Here is a tiny trained network, its code and every weight. The questions are about switching its units off for an input and a class, where a switched-off unit gives its printed mean instead of its output.

import numpy as np


def w(rows, s, z=0):
    codes = np.array(rows[::2]) - 128.0
    scale = np.full(codes.shape[1], s)
    scale[-1] = z or s
    return codes * scale


def norm(h):
    return h / np.sqrt((h * h).mean(-1, keepdims=True) + 1e-5)


def f(y):
    return np.maximum(y, 0)


def log_softmax(a):
    a = a - a.max(-1, keepdims=True)
    return a - np.log(np.exp(a).sum(-1, keepdims=True))


def net(x, mask):
    res = np.array(x, float).reshape(1, 8) / 4 @ E
    u = 0
    for l in range(3):
        y = f(norm(res) @ A[l][:, :-1].T + A[l][:, -1])
        res = res + np.where(mask[u : u + 9], y, B[l][:, -1]) @ B[l][:, :-1]
        u += 9
    return log_softmax(norm(res)[-1] @ U[:, :-1].T + U[:, -1])


A, B = {}, {}
E = w([
[81,168,79,209,117,117,98,137],'x0',
[83,137,119,132,71,110,247,137],'x1',
[128,130,127,123,129,125,128,129],'x2',
[143,69,179,197,132,44,113,146],'x3',
[164,130,54,92,116,76,119,220],'x4',
[140,180,123,104,157,61,135,82],'x5',
[2,100,133,75,166,101,97,147],'x6',
[124,65,80,103,67,102,105,69],'x7',
],0.011)
A[0] = w([
[163,135,131,122,145,147,39,121,1],'L0N0',
[143,126,126,117,165,155,43,109,46],'L0N1',
[123,175,139,123,172,77,146,22,107],'L0N2',
[62,207,50,247,82,117,65,120,41],'L0N3',
[134,64,81,115,59,103,120,42,3],'L0N4',
[101,158,90,96,125,219,125,90,7],'L0N5',
[200,108,101,166,173,136,206,106,129],'L0N6',
[119,52,63,95,43,104,74,60,28],'L0N7',
[97,57,162,163,84,238,122,143,105],'L0N8',
],0.012,0.0078)
B[0] = w([
[167,73,98,146,199,128,42,136,174],'L0N0',
[155,70,87,146,214,148,91,115,204],'L0N1',
[121,159,146,106,33,98,20,221,252],'L0N2',
[195,73,204,2,136,155,156,118,252],'L0N3',
[149,186,195,149,175,164,154,198,194],'L0N4',
[142,186,49,87,176,119,144,57,185],'L0N5',
[127,105,132,118,118,207,86,128,255],'L0N6',
[126,193,177,169,208,172,159,211,239],'L0N7',
[135,219,150,77,69,20,41,159,254],'L0N8',
],0.011,0.0045)
A[1] = w([
[145,30,180,240,96,45,116,137,3],'L1N0',
[159,137,100,130,84,117,138,145,69],'L1N1',
[201,152,102,198,97,133,130,59,72],'L1N2',
[128,144,10,102,111,150,131,137,125],'L1N3',
[73,141,74,163,115,87,104,87,95],'L1N4',
[162,136,56,134,146,81,149,147,75],'L1N5',
[78,155,139,139,19,120,249,126,111],'L1N6',
[122,99,202,133,168,128,144,134,120],'L1N7',
[145,148,133,109,152,141,72,177,180],'L1N8',
],0.013,0.0057)
B[1] = w([
[153,178,58,135,132,109,169,39,157],'L1N0',
[97,96,125,125,105,119,104,169,143],'L1N1',
[99,82,110,145,55,251,108,179,148],'L1N2',
[154,124,108,180,110,55,158,77,169],'L1N3',
[100,97,130,93,109,175,106,147,133],'L1N4',
[124,73,117,152,90,157,148,162,143],'L1N5',
[205,99,120,143,246,116,8,113,174],'L1N6',
[141,137,106,119,143,183,170,86,160],'L1N7',
[133,133,126,147,104,84,194,140,250],'L1N8',
],0.013)
A[2] = w([
[149,101,123,150,146,138,96,116,10],'L2N0',
[116,110,99,148,112,105,140,161,38],'L2N1',
[176,69,118,71,131,123,172,139,136],'L2N2',
[130,145,146,165,129,90,150,101,35],'L2N3',
[6,93,110,99,184,87,143,119,129],'L2N4',
[104,180,207,143,99,181,56,45,12],'L2N5',
[98,179,145,166,176,154,165,155,134],'L2N6',
[117,162,68,112,152,150,165,89,2],'L2N7',
[126,66,153,174,109,77,153,123,90],'L2N8',
],0.014,0.003)
B[2] = w([
[74,104,137,99,161,125,129,142,167],'L2N0',
[91,152,105,113,108,91,128,193,166],'L2N1',
[32,119,179,103,133,118,133,100,253],'L2N2',
[141,170,98,106,131,145,126,121,148],'L2N3',
[236,85,124,173,45,242,106,127,206],'L2N4',
[3,95,94,123,141,95,170,162,219],'L2N5',
[177,149,148,192,149,121,179,155,181],'L2N6',
[125,130,98,146,125,151,169,86,154],'L2N7',
[93,153,105,131,134,108,145,60,171],'L2N8',
],0.014,0.0066)
U = w([
[161,70,94,150,249,133,48,121,115],'0',
[156,178,155,166,186,160,198,169,121],'1',
[159,77,126,148,46,225,120,130,134],'2',
[80,116,96,124,119,93,144,138,254],'3',
[161,170,63,127,133,132,169,19,131],'4',
[153,167,136,93,74,54,70,175,70],'5',
[129,102,206,44,152,152,160,78,76],'6',
],0.016,0.0062)

Each question gives the input, the list of numbers given to net, and the class t.
The units are the neurons (one row each of A and B). Each row of codes is followed by its name. A weight is (code - 128) times the scale printed after its matrix; where a second scale follows, it is the last column's (A, B and U).
mask holds one flag per neuron, layer by layer. A switched-off neuron (its flag False) gives its mean, the last column of its row in B, instead of its output. The means were averaged over made-up inputs and are rounded, as every weight is.
A unit's drop is (log p(t) with every unit on - log p(t) with that unit switched off) / (log p(t) with every unit on - log p(t) with every unit switched off).
The circuit of an input: a set's keep is (log p(t) with only the set's units on - log p(t) with every unit switched off) / (log p(t) with every unit on - log p(t) with every unit switched off). Starting from the 12 units with the biggest drops (on a tie, the unit counted first), units are removed one at a time, each time the one whose removal leaves the highest keep (on an exact tie, the one counted first), for as long as the keep stays at least 0.8.
units of the circuit, in order: the units of the circuit, biggest drop first
unit that matters most: the unit with the biggest drop
top k neurons: the k neurons with the biggest drops, biggest first
top k neurons in layer l: the k neurons of layer l with the biggest drops, biggest first
input [1,-3,6,-5,-6,0,3,-5], class 3: top 2 neurons in layer 1 -> (L1N0, L1N4)
input [-7,1,6,-6,-2,5,-5,8], class 1: units of the circuit, in order -> (L0N4, L0N7)
input [-7,-3,6,0,1,-5,-6,3], class 6: top 4 neurons in layer 2 -> (L2N2, L2N4, L2N1, L2N6)
input [-5,5,-2,-7,-3,-5,-4,-4], class 4: unit that matters most -> L0N5
input [4,-1,-1,8,7,7,2,8], class 1: units of the circuit, in order -> (L0N7, L0N4, L0N8)
input [7,2,-1,1,6,-3,-7,8], class 1: units of the circuit, in order -> (L0N7, L0N4)
input [-5,-1,-2,-7,-3,8,7,8], class 1: top 3 neurons -> (L0N7, L0N4, L0N8)
input [3,3,-2,-7,6,-4,2,0], class 4: top 3 neurons -> (L1N3, L0N2, L0N5)
input [8,-4,4,1,1,7,5,-8], class 1: top 2 neurons -> (L0N8, L2N6)
input [-2,8,-6,8,6,-6,-1,4], class 0: units of the circuit, in order -> (L1N6, L0N2)
input [-3,5,8,3,-6,1,7,-5], class 2: top 2 neurons -> (L2N4, L0N7)
input [4,-2,0,6,-7,-7,-6,3], class 3: top 3 neurons -> (L2N5, L0N8, L2N4)
input [-8,2,-2,5,5,-4,1,-1], class 6: top 3 neurons -> (L2N2, L0N2, L1N3)
input [7,5,-5,3,-5,4,2,-2], class 6: units of the circuit, in order -> (L0N3)
input [-8,-1,2,7,8,1,8,-3], class 2: units of the circuit, in order -> (L2N4, L0N8, L1N6)
input [-6,6,-2,-3,5,-2,3,-4], class 0: top 2 neurons -> (L1N6, L0N3)
input [1,4,5,-2,-8,7,-2,-5], class 3: units of the circuit, in order -> (L2N5, L0N2)
input [1,-7,-5,0,-4,6,7,8], class 1: units of the circuit, in order -> (L0N7, L0N4, L1N6)
input [0,-3,0,-7,5,-4,-1,-6], class 4: units of the circuit, in order -> (L1N3, L0N7, L0N5)
input [6,1,6,-2,5,5,5,-6], class 1: top 2 neurons -> (L0N8, L2N6)
input [3,0,2,1,2,4,2,5], class 1: top neuron -> (L0N7)
input [-1,-2,0,2,-8,-5,-6,4], class 3: units of the circuit, in order -> (L2N5, L0N8)
input [-8,-3,4,0,2,8,8,-6], class 2: units of the circuit, in order -> (L2N4, L0N8, L0N3, L1N6)
input [-7,-6,-7,3,-8,4,-1,7], class 3: top 3 neurons -> (L2N5, L0N2, L1N6)
input [1,6,5,7,6,7,3,-6], class 4: top 2 neurons in layer 2 -> (L2N8, L2N5)
input [-6,4,-6,6,-7,7,4,3], class 3: top 2 neurons -> (L0N2, L2N5)
